Look-ups in named tables: a row name and a column name give one cell, copied from the table.

rudon
        gosefak  lis  rulezo  gezet
roroda      214   73      33     81
pagit       175  150      56     86
muzag       118  150      56     86
lev         128  212      75     89
pok         127  160      59     86

roroda, gosefak: 214
roroda, rulezo: 33
lev, gezet: 89
lev, lis: 212
roroda, gezet: 81
pok, gosefak: 127
pok, gezet: 86
Row with the largest lis: lev

Table pif
columns: rufolo, sido, vov, bomor, buzo, dibise, lis, bur, mereko, nem
vobib: [-6.68, -2.26, -1.42, 1.16, -4.22, -8.35, -1.30, -4.67, -1.84, -5.50]
zipale: [6.62, -1.94, -1.01, -1.36, 1.64, -3.92, -0.75, 0.92, 0.92, 0.47]
nudu: [-9.25, 2.23, -1.36, 0.15, -7.12, 0.95, -1.82, -2.05, -7.35, -6.71]
rosu: [6.56, -2.81, -0.57, -3.85, 3.79, -2.06, -0.50, -0.52, 4.22, 2.50]
kasemef: [1.80, -2.77, -0.07, 1.55, -0.45, -1.69, -0.49, -0.22, -0.63, -0.18]
pek: [-3.17, 0.79, -0.67, -2.80, -0.36, 0.75, -0.75, -1.83, -0.84, -0.53]
dapuso: [-2.35, 8.83, -0.45, 6.64, 2.24, 9.88, -0.54, -0.03, 2.60, 0.11]

nem of vobib = -5.50
mereko of dapuso = 2.60
bur of kasemef = -0.22
bur of vobib = -4.67
sido of nudu = 2.23
bomor of rosu = -3.85
bomor of zipale = -1.36
lis of rosu = -0.50
rufolo of dapuso = -2.35
buzo of rosu = 3.79
lis of pek = -0.75
sido of kasemef = -2.77
sido of rosu = -2.81
sido of zipale = -1.94
bomor of pek = -2.80
bur of rosu = -0.52
vov of nudu = -1.36
vov of vobib = -1.42
sido of pek = 0.79
rufolo of rosu = 6.56
Which row has the largest mereko? rosu

posu =
         fibon  mozive   zad  dokoga  pelag  nitoki   sar
tor       -0.1     6.3   7.5     2.0    4.3    -0.4   4.4
vita       1.6    -0.2   3.5     6.0    4.4    -2.9  -5.6
sisi       1.5     0.5  -1.5    -1.5    6.3     1.1  -4.5
mibele     1.6     9.2   3.2    -2.4   -1.4    -1.1   4.7
vav        4.6     0.4   2.3     2.2    5.6     7.6  -0.7
pigugis    5.4    -0.8   4.9     1.5   -1.6    -1.8  -1.2
vok        1.8    -3.1  -6.7     0.0    0.0    -1.3   5.3
veva       0.5     8.4  -0.5    -0.6    4.3     0.6   6.8

What is the dokoga of vok in posu? 0.0
What is the zad of tor in posu? 7.5
What is the mozive of vita in posu? -0.2
What is the dokoga of tor in posu? 2.0
What is the pelag of vita in posu? 4.4
What is the mozive of tor in posu? 6.3
What is the pelag of tor in posu? 4.3
What is the nitoki of vok in posu? -1.3
What is the nitoki of vita in posu? -2.9
What is the fibon of tor in posu? -0.1
What is the pelag of pigugis in posu? -1.6
What is the dokoga of pigugis in posu? 1.5
What is the nitoki of sisi in posu? 1.1
What is the sar of vav in posu? -0.7
What is the mozive of vav in posu? 0.4
What is the zad of veva in posu? -0.5
What is the fibon of veva in posu? 0.5

Table roza
columns: pif, niri, riru, gote, nizuba, gek, galofus
garumi: [5492, 3620, 1092, -523, -2601, -1651, -4561]
zirogi: [-4838, -6764, -1850, -2842, -2655, -2577, 1742]
gis: [3585, 5817, -919, 2635, 1385, 789, -4904]
kilada: [-1457, -2336, 898, -4736, -3508, -2123, -1778]
lene: [-7592, -2961, -3191, 946, 2074, 892, -1638]
nin: [-1664, -4312, -9174, -3221, -2637, -5030, 624]
dor: [2085, 133, -7497, 1292, -1267, -3527, -569]
fiz: [-5862, -7777, 5595, -6779, -4849, -1277, 1078]
dova: [5783, 4565, -3390, 4879, -519, -1884, -2552]

garumi, riru => 1092
gis, pif => 3585
kilada, riru => 898
garumi, galofus => -4561
fiz, galofus => 1078
fiz, gote => -6779
fiz, nizuba => -4849
nin, pif => -1664
nin, riru => -9174
Row with the largest niri: gis

besuk =
	rodat	tagiv	vabiru	pabav	silude	zev	nati
poku	504	522	661	248	543	581	823
suzekuf	520	712	493	625	497	669	571
levafe	518	544	393	630	695	511	376
gim	533	382	656	97	311	643	889
bifab	490	698	417	559	668	590	513
rokod	482	374	633	11	347	629	850
bev	501	683	443	500	548	651	594
vuruf	579	442	702	263	206	641	889
mesokap	466	679	476	447	627	629	597
nunik	526	652	395	663	688	513	425
rirovin	515	544	419	591	631	560	411
mudom	514	517	635	212	417	701	860

pabav of bifab: 559
rodat of poku: 504
rodat of suzekuf: 520
zev of levafe: 511
pabav of rokod: 11
silude of rokod: 347
vabiru of mudom: 635
vabiru of rirovin: 419
zev of vuruf: 641
vabiru of mesokap: 476

delemip:
        dafuni  gav  repe  fosipef  gufid  sefed  kepiz  gep  gapub
zemoma     7.1  6.2   3.1      1.9    5.7    4.4    7.4  4.4    7.9
vikep      2.6  6.1   5.2      2.9    4.9    4.3    2.7  3.3    3.1
sudage     7.3  7.1   1.8      1.7    6.3    5.2    8.8  4.1    8.1
guz        4.1  4.9   3.7      5.4    3.2    5.1    5.0  5.3    3.8
lig        3.4  5.4   3.3      5.3    3.3    5.5    5.1  5.5    3.5
fubafa     6.6  6.1   3.2      2.1    5.8    4.2    7.0  4.3    7.4
tid        6.0  8.0   0.2      2.4    5.6    6.7    9.1  5.0    6.7
gezeka     6.1  3.9   6.7      1.8    4.4    2.6    3.9  4.6    6.7
mez        5.8  4.0   6.7      1.8    4.9    2.6    3.8  4.6    6.3
netipa     3.2  5.4   3.5      5.0    3.9    5.4    5.0  5.2    3.5
gakuzo     5.4  4.3   4.5      5.9    3.3    3.9    4.0  6.1    4.4

tid, gav: 8.0
zemoma, gapub: 7.9
fubafa, gav: 6.1
gakuzo, sefed: 3.9
mez, gufid: 4.9
sudage, gav: 7.1
zemoma, gav: 6.2
vikep, kepiz: 2.7
vikep, gep: 3.3
tid, gufid: 5.6
netipa, dafuni: 3.2
mez, gav: 4.0

